Below is a small trained network, with its code and all its weights. Each question gives an input and a class and asks what happens when units are switched off, that is, made to give their printed mean instead of their output.

import numpy as np


def w(rows, s, z=0):
    codes = np.array(rows[::2]) - 128.0
    scale = np.full(codes.shape[1], s)
    scale[-1] = z or s
    return codes * scale


def norm(h):
    return h / np.sqrt((h * h).mean(-1, keepdims=True) + 1e-5)


def f(y):
    return np.maximum(y, 0)


def log_softmax(a):
    a = a - a.max(-1, keepdims=True)
    return a - np.log(np.exp(a).sum(-1, keepdims=True))


def net(x, mask):
    res = np.array(x, float).reshape(1, 3) / 4 @ E
    u = 0
    for l in range(2):
        y = f(norm(res) @ A[l][:, :-1].T + A[l][:, -1])
        res = res + np.where(mask[u : u + 12], y, B[l][:, -1]) @ B[l][:, :-1]
        u += 12
    return log_softmax(norm(res)[-1] @ U[:, :-1].T + U[:, -1])


A, B = {}, {}
E = w([
[149,201,65,60,168,83,145,118,112],'x0',
[148,162,113,163,44,3,170,123,102],'x1',
[116,115,90,162,187,152,140,100,147],'x2',
],0.0049)
A[0] = w([
[169,164,94,109,88,59,166,162,109,60],'L0N1',
[183,198,65,102,123,104,198,91,100,191],'L0N2',
[177,194,158,64,79,98,112,187,25,88],'L0N3',
[118,177,68,167,161,116,194,71,111,52],'L0N4',
[103,94,179,198,127,81,146,151,99,42],'L0N5',
[156,194,97,129,130,2,93,150,74,1],'L0N6',
[167,165,140,80,133,151,85,158,108,86],'L0N7',
[116,141,69,74,173,141,133,85,148,119],'L0N8',
[158,175,120,109,100,67,163,91,93,16],'L0N9',
[82,140,147,153,150,145,86,96,160,87],'L0N10',
[142,179,61,137,193,94,161,65,127,118],'L0N11',
[127,169,149,137,80,87,80,123,111,128],'L0N12',
],0.0063,0.003)
B[0] = w([
[108,194,87,16,106,79,224,96,84,232],'L0N1',
[113,94,178,174,128,120,106,142,188,253],'L0N2',
[132,170,157,197,119,124,75,127,254,240],'L0N3',
[134,180,110,153,151,177,105,88,214,184],'L0N4',
[169,82,99,205,132,134,144,124,118,197],'L0N5',
[171,83,166,76,81,144,189,34,89,240],'L0N6',
[78,91,176,128,116,145,85,154,153,167],'L0N7',
[78,167,129,152,176,87,148,152,68,201],'L0N8',
[172,115,145,45,110,146,238,58,37,207],'L0N9',
[116,161,135,110,68,89,136,157,119,163],'L0N10',
[192,166,87,135,116,179,75,81,189,217],'L0N11',
[110,148,40,96,202,118,108,141,110,204],'L0N12',
],0.0062,0.0054)
A[1] = w([
[130,157,143,103,59,28,175,152,111,190],'L1N1',
[128,104,125,187,112,135,166,79,166,254],'L1N2',
[172,137,112,147,63,157,134,88,168,124],'L1N3',
[51,157,134,116,113,150,127,178,94,149],'L1N4',
[139,70,146,120,40,163,106,146,144,174],'L1N5',
[146,121,144,156,102,126,152,77,133,172],'L1N6',
[132,91,166,122,180,143,108,148,115,86],'L1N7',
[69,152,141,161,115,117,158,151,128,124],'L1N8',
[148,169,2,181,139,127,135,136,95,229],'L1N9',
[160,77,103,175,100,111,122,171,105,12],'L1N10',
[93,154,111,94,184,139,123,128,116,146],'L1N11',
[157,162,116,67,101,92,191,56,128,160],'L1N12',
],0.0085,0.0018)
B[1] = w([
[116,234,100,54,246,197,98,18,241,215],'L1N1',
[133,165,173,73,116,78,123,174,82,221],'L1N2',
[117,53,63,61,135,153,199,99,45,203],'L1N3',
[70,86,104,109,194,131,158,111,137,155],'L1N4',
[185,232,78,212,142,105,83,118,181,178],'L1N5',
[203,127,81,78,118,83,114,141,68,198],'L1N6',
[154,176,96,37,101,8,174,78,120,160],'L1N7',
[141,108,138,143,177,189,128,174,139,143],'L1N8',
[167,201,163,123,112,116,75,80,206,184],'L1N9',
[100,2,204,162,96,210,106,238,39,164],'L1N10',
[129,13,172,167,13,95,173,200,93,162],'L1N11',
[212,112,99,63,92,125,160,9,46,254],'L1N12',
],0.0049,0.0092)
U = w([
[195,94,142,192,67,119,97,216,54,165],'0',
[92,107,118,147,89,112,162,100,94,3],'1',
[104,95,73,140,77,140,176,124,107,25],'2',
[39,29,145,60,163,102,201,181,112,168],'3',
[121,181,135,148,174,123,52,125,255,192],'4',
[200,162,90,38,101,107,181,10,90,190],'5',
],0.012,0.0044)

Each question gives the input, the list of numbers given to net, and the class t.
The units are the neurons (one row each of A and B). Each row of codes is followed by its name. A weight is (code - 128) times the scale printed after its matrix; where a second scale follows, it is the last column's (A, B and U).
mask holds one flag per neuron, layer by layer. A switched-off neuron (its flag False) gives its mean, the last column of its row in B, instead of its output. The means were averaged over made-up inputs and are rounded, as every weight is.
A unit's drop is (log p(t) with every unit on - log p(t) with that unit switched off) / (log p(t) with every unit on - log p(t) with every unit switched off).
unit that matters most: the unit with the biggest drop
top k neurons: the k neurons with the biggest drops, biggest first
k most important neurons of layer l: the k neurons of layer l with the biggest drops, biggest first
drop of u: that unit's drop, to one decimal
input [-7,-3,-6], class 0: top 2 neurons => L1N1, L0N1
input [-3,-6,-6], class 4: top 2 neurons => L1N12, L1N5
input [4,-2,-2], class 4: top neuron => L1N12
input [-6,-4,3], class 4: 3 most important neurons of layer 0 => L0N6, L0N9, L0N5
input [-8,-4,-1], class 0: 2 most important neurons of layer 0 => L0N1, L0N12
input [-1,0,0], class 0: 3 most important neurons of layer 0 => L0N1, L0N9, L0N6
input [-8,6,-6], class 4: 2 most important neurons of layer 1 => L1N1, L1N12
input [-1,-8,-8], class 4: top 3 neurons => L1N12, L1N5, L0N1
input [-3,-4,8], class 3: 2 most important neurons of layer 0 => L0N11, L0N3
input [0,-1,-1], class 4: top 2 neurons => L0N12, L1N12
input [-3,-7,-3], class 4: 3 most important neurons of layer 1 => L1N12, L1N5, L1N3
input [-6,-6,-7], class 4: drop of L1N12 => 0.3
input [-1,-3,-2], class 4: drop of L0N12 => 0.3
input [1,-6,6], class 3: unit that matters most => L0N3
input [-5,5,6], class 0: drop of L0N1 => 0.2
